Below is a small trained network, with its code and all its weights. Each question gives an input and a class and asks what happens when units are switched off, that is, made to give their printed mean instead of their output.

import numpy as np


def w(rows, s, z=0):
    codes = np.array(rows[::2]) - 128.0
    scale = np.full(codes.shape[1], s)
    scale[-1] = z or s
    return codes * scale


def f(y):
    return y / 2 * (1 + np.tanh(0.7978845608 * (y + 0.044715 * y**3)))


def log_softmax(a):
    a = a - a.max(-1, keepdims=True)
    return a - np.log(np.exp(a).sum(-1, keepdims=True))


def net(x, mask):
    res = np.array(x, float).reshape(1, 5) / 4 @ E
    y = f(res @ A[0][:, :-1].T + A[0][:, -1])
    res = res + np.where(mask, y, B[0][:, -1]) @ B[0][:, :-1]
    return log_softmax(res[-1] @ U[:, :-1].T + U[:, -1])


A, B = {}, {}
E = w([
[36,59,137,198,84,79],'x0',
[105,135,51,156,181,98],'x1',
[65,252,186,106,184,78],'x2',
[89,173,72,131,64,140],'x3',
[183,179,92,246,129,176],'x4',
],0.011)
A[0] = w([
[159,137,166,108,150,155,141],'N1',
[116,154,199,95,97,126,134],'N2',
[171,95,154,83,77,129,128],'N3',
[238,137,25,42,137,194,150],'N4',
[72,147,84,130,177,7,40],'N5',
[196,45,88,191,171,98,188],'N6',
[88,131,105,147,191,59,2],'N7',
[131,126,66,219,117,134,151],'N8',
[194,175,104,44,86,116,65],'N9',
[172,137,146,72,232,73,123],'N10',
[168,172,123,115,91,133,139],'N11',
[196,226,100,188,197,195,140],'N12',
[116,96,213,55,209,126,123],'N13',
[127,148,133,140,135,136,118],'N14',
[85,118,171,195,102,114,132],'N15',
[142,42,142,165,102,151,226],'N16',
[125,44,148,136,89,157,180],'N17',
[137,147,125,89,120,141,75],'N18',
[127,145,92,169,21,116,94],'N19',
[38,135,75,130,186,67,135],'N20',
[178,59,158,91,198,68,111],'N21',
[77,121,175,154,79,78,146],'N22',
[64,89,164,64,114,66,58],'N23',
[137,164,164,94,211,93,177],'N24',
],0.011,0.0057)
B[0] = w([
[128,135,158,135,166,133,170],'N1',
[106,137,106,170,110,126,184],'N2',
[122,111,80,118,85,106,176],'N3',
[174,82,102,56,129,230,248],'N4',
[90,88,143,163,110,98,187],'N5',
[114,95,90,170,68,142,205],'N6',
[102,100,116,155,80,98,159],'N7',
[144,135,2,232,54,176,192],'N8',
[128,72,178,37,104,130,184],'N9',
[158,199,75,120,153,184,217],'N10',
[139,117,171,126,148,119,164],'N11',
[137,229,183,142,253,100,253],'N12',
[157,243,74,170,140,148,226],'N13',
[161,113,122,143,140,116,136],'N14',
[164,140,124,112,92,152,171],'N15',
[31,65,101,174,62,86,205],'N16',
[54,63,113,139,117,93,192],'N17',
[130,106,157,111,97,143,141],'N18',
[145,172,101,141,142,116,170],'N19',
[71,98,213,159,157,37,194],'N20',
[105,139,104,194,100,147,191],'N21',
[148,150,109,163,130,175,182],'N22',
[132,198,153,122,189,116,197],'N23',
[137,100,163,152,220,110,226],'N24',
],0.0094,0.014)
U = w([
[187,165,139,116,157,186,180],'0',
[122,57,162,87,54,128,4],'1',
[135,111,65,170,7,159,130],'2',
[116,139,177,160,149,60,210],'3',
],0.015,0.0025)

Each question gives the input, the list of numbers given to net, and the class t.
The units are the neurons (one row each of A and B). Each row of codes is followed by its name. A weight is (code - 128) times the scale printed after its matrix; where a second scale follows, it is the last column's (A, B and U).
mask holds one flag per neuron, in row order. A switched-off neuron (its flag False) gives its mean, the last column of its row in B, instead of its output. The means were averaged over made-up inputs and are rounded, as every weight is.
A unit's drop is (log p(t) with every unit on - log p(t) with that unit switched off) / (log p(t) with every unit on - log p(t) with every unit switched off).
unit that matters most: the unit with the biggest drop
k most important neurons: the k neurons with the biggest drops, biggest first
drop when u is switched off: that unit's drop, to one decimal
input [-7,-4,-5,-3,-7], class 2: unit that matters most : N12
input [1,8,-2,-6,-3], class 2: 2 most important neurons : N12, N6
input [-5,-1,-4,-6,-5], class 2: 2 most important neurons : N12, N21
input [2,-1,5,-7,1], class 0: 2 most important neurons : N16, N10
input [-1,-4,-2,-6,7], class 2: 4 most important neurons : N6, N16, N24, N8
input [3,3,1,-2,4], class 2: 2 most important neurons : N8, N24
input [4,1,-3,6,-8], class 3: 2 most important neurons : N23, N4
input [-4,8,-6,-7,6], class 2: 2 most important neurons : N6, N8
input [3,3,1,-3,5], class 2: drop when N8 is switched off : 1.2
input [0,7,1,-1,4], class 3: drop when N12 is switched off : 2.0
input [-1,-6,-4,-6,7], class 2: drop when N7 is switched off : 0.0
